Here is a tiny trained network, its code and every weight. The questions are about switching its units off for an input and a class, where a switched-off unit gives its printed mean instead of its output.

import numpy as np


def w(rows, s, z=0):
    codes = np.array(rows[::2]) - 128.0
    scale = np.full(codes.shape[1], s)
    scale[-1] = z or s
    return codes * scale


def norm(h):
    return h / np.sqrt((h * h).mean(-1, keepdims=True) + 1e-5)


def f(y):
    return np.maximum(y, 0)


def log_softmax(a):
    a = a - a.max(-1, keepdims=True)
    return a - np.log(np.exp(a).sum(-1, keepdims=True))


def net(x, mask):
    res = np.array(x, float).reshape(1, 8) / 4 @ E
    u = 0
    for l in range(4):
        y = f(norm(res) @ A[l][:, :-1].T + A[l][:, -1])
        res = res + np.where(mask[u : u + 3], y, B[l][:, -1]) @ B[l][:, :-1]
        u += 3
    return log_softmax(norm(res)[-1] @ U[:, :-1].T + U[:, -1])


A, B = {}, {}
E = w([
[142,186,170,192,64,50,115,229,97,172,126],'x0',
[175,76,163,126,173,145,46,82,73,129,83],'x1',
[194,113,81,160,78,4,202,119,99,88,97],'x2',
[92,139,123,81,109,115,92,119,184,128,123],'x3',
[172,144,104,107,173,136,81,153,182,198,112],'x4',
[129,220,135,196,148,105,94,142,45,123,179],'x5',
[141,84,62,112,100,122,138,147,156,25,145],'x6',
[144,138,110,131,158,107,85,142,147,158,148],'x7',
],0.011)
A[0] = w([
[206,109,73,165,188,16,119,103,100,144,98,2],'L0N0',
[197,113,215,89,95,128,31,230,254,133,93,15],'L0N1',
[206,133,202,238,75,105,60,132,107,175,24,116],'L0N2',
],0.0072,0.0027)
B[0] = w([
[194,111,162,152,61,102,78,170,82,99,28,220],'L0N0',
[8,151,34,98,78,127,180,170,124,150,209,216],'L0N1',
[132,125,194,89,156,149,102,175,93,110,145,254],'L0N2',
],0.015,0.0055)
A[1] = w([
[152,48,140,34,100,229,166,91,149,121,69,251],'L1N0',
[97,72,94,58,150,213,141,32,136,66,131,172],'L1N1',
[135,2,127,101,146,203,142,85,84,136,87,242],'L1N2',
],0.0097,0.002)
B[1] = w([
[83,80,167,100,165,135,64,146,115,190,127,244],'L1N0',
[120,61,215,65,249,177,75,104,97,174,96,254],'L1N1',
[75,89,163,82,205,183,84,72,104,84,104,239],'L1N2',
],0.014,0.0083)
A[2] = w([
[192,123,147,128,210,235,149,102,157,155,113,148],'L2N0',
[92,50,28,73,132,203,220,59,150,43,69,93],'L2N1',
[149,75,149,46,93,123,216,103,254,115,77,4],'L2N2',
],0.0076,0.0027)
B[2] = w([
[106,191,159,126,94,177,94,136,143,82,183,254],'L2N0',
[39,103,158,75,151,141,59,108,172,189,37,189],'L2N1',
[76,38,77,188,151,152,170,251,96,97,20,149],'L2N2',
],0.012,0.0058)
A[3] = w([
[218,86,24,2,208,82,162,18,206,46,93,5],'L3N0',
[167,217,145,169,197,208,159,22,130,150,176,34],'L3N1',
[132,136,99,85,32,36,188,123,126,185,85,5],'L3N2',
],0.0079,0.0036)
B[3] = w([
[81,104,84,11,177,161,59,183,122,86,143,168],'L3N0',
[177,147,7,209,113,122,138,113,123,60,223,244],'L3N1',
[109,5,131,90,131,178,146,215,167,154,138,251],'L3N2',
],0.012,0.0025)
U = w([
[196,105,177,163,107,92,97,126,68,57,116,89],'0',
[198,123,149,174,179,78,190,6,254,179,105,4],'1',
[96,109,177,83,193,180,73,126,130,202,96,193],'2',
[113,77,102,131,50,70,178,168,155,88,109,104],'3',
[76,185,44,129,132,187,126,119,180,186,237,125],'4',
],0.015,0.012)

Each question gives the input, the list of numbers given to net, and the class t.
The units are the neurons (one row each of A and B). Each row of codes is followed by its name. A weight is (code - 128) times the scale printed after its matrix; where a second scale follows, it is the last column's (A, B and U).
mask holds one flag per neuron, layer by layer. A switched-off neuron (its flag False) gives its mean, the last column of its row in B, instead of its output. The means were averaged over made-up inputs and are rounded, as every weight is.
A unit's drop is (log p(t) with every unit on - log p(t) with that unit switched off) / (log p(t) with every unit on - log p(t) with every unit switched off).
The circuit of an input: a set's keep is (log p(t) with only the set's units on - log p(t) with every unit switched off) / (log p(t) with every unit on - log p(t) with every unit switched off). Starting from all 12 units, units are removed one at a time, each time the one whose removal leaves the highest keep (on an exact tie, the one counted first), for as long as the keep stays at least 0.8.
circuit, biggest first: the units of the circuit, biggest drop first
top k neurons: the k neurons with the biggest drops, biggest first
k most important neurons of layer l: the k neurons of layer l with the biggest drops, biggest first
drop when u is switched off: that unit's drop, to one decimal
input [0,5,8,8,7,1,3,0], class 0: top neuron	(L0N0)
input [8,-2,0,1,8,3,4,5], class 3: circuit, biggest first	(L1N1; L1N2)
input [5,2,5,-1,-8,-7,-1,3], class 0: circuit, biggest first	(L0N1; L1N1)
input [2,2,3,-2,-5,6,-8,4], class 0: circuit, biggest first	(L1N1; L1N0)
input [4,-1,3,6,-3,6,6,-8], class 3: top 2 neurons	(L1N1; L1N2)
input [7,-1,-2,-1,-6,2,3,0], class 0: top 2 neurons	(L0N1; L1N1)
input [4,0,-4,-3,-2,2,7,4], class 4: top 2 neurons	(L1N1; L0N0)
input [8,-1,-4,-5,2,-3,1,1], class 4: top 2 neurons	(L0N1; L1N1)
input [8,2,3,-5,4,-1,-3,0], class 0: circuit, biggest first	(L1N1; L1N0)
input [6,-8,-7,-8,-6,3,4,-6], class 4: 2 most important neurons of layer 0	(L0N0; L0N2)
input [5,0,5,0,7,3,1,7], class 3: 2 most important neurons of layer 1	(L1N1; L1N2)
input [0,0,-8,2,6,-1,0,5], class 4: drop when L0N1 is switched off	0.2
input [4,-7,-4,-5,3,4,-2,6], class 4: drop when L1N1 is switched off	0.0
input [7,3,-7,2,-4,-8,5,8], class 4: circuit, biggest first	(L0N1)
input [-1,6,5,5,-3,4,-3,0], class 0: drop when L1N1 is switched off	0.1
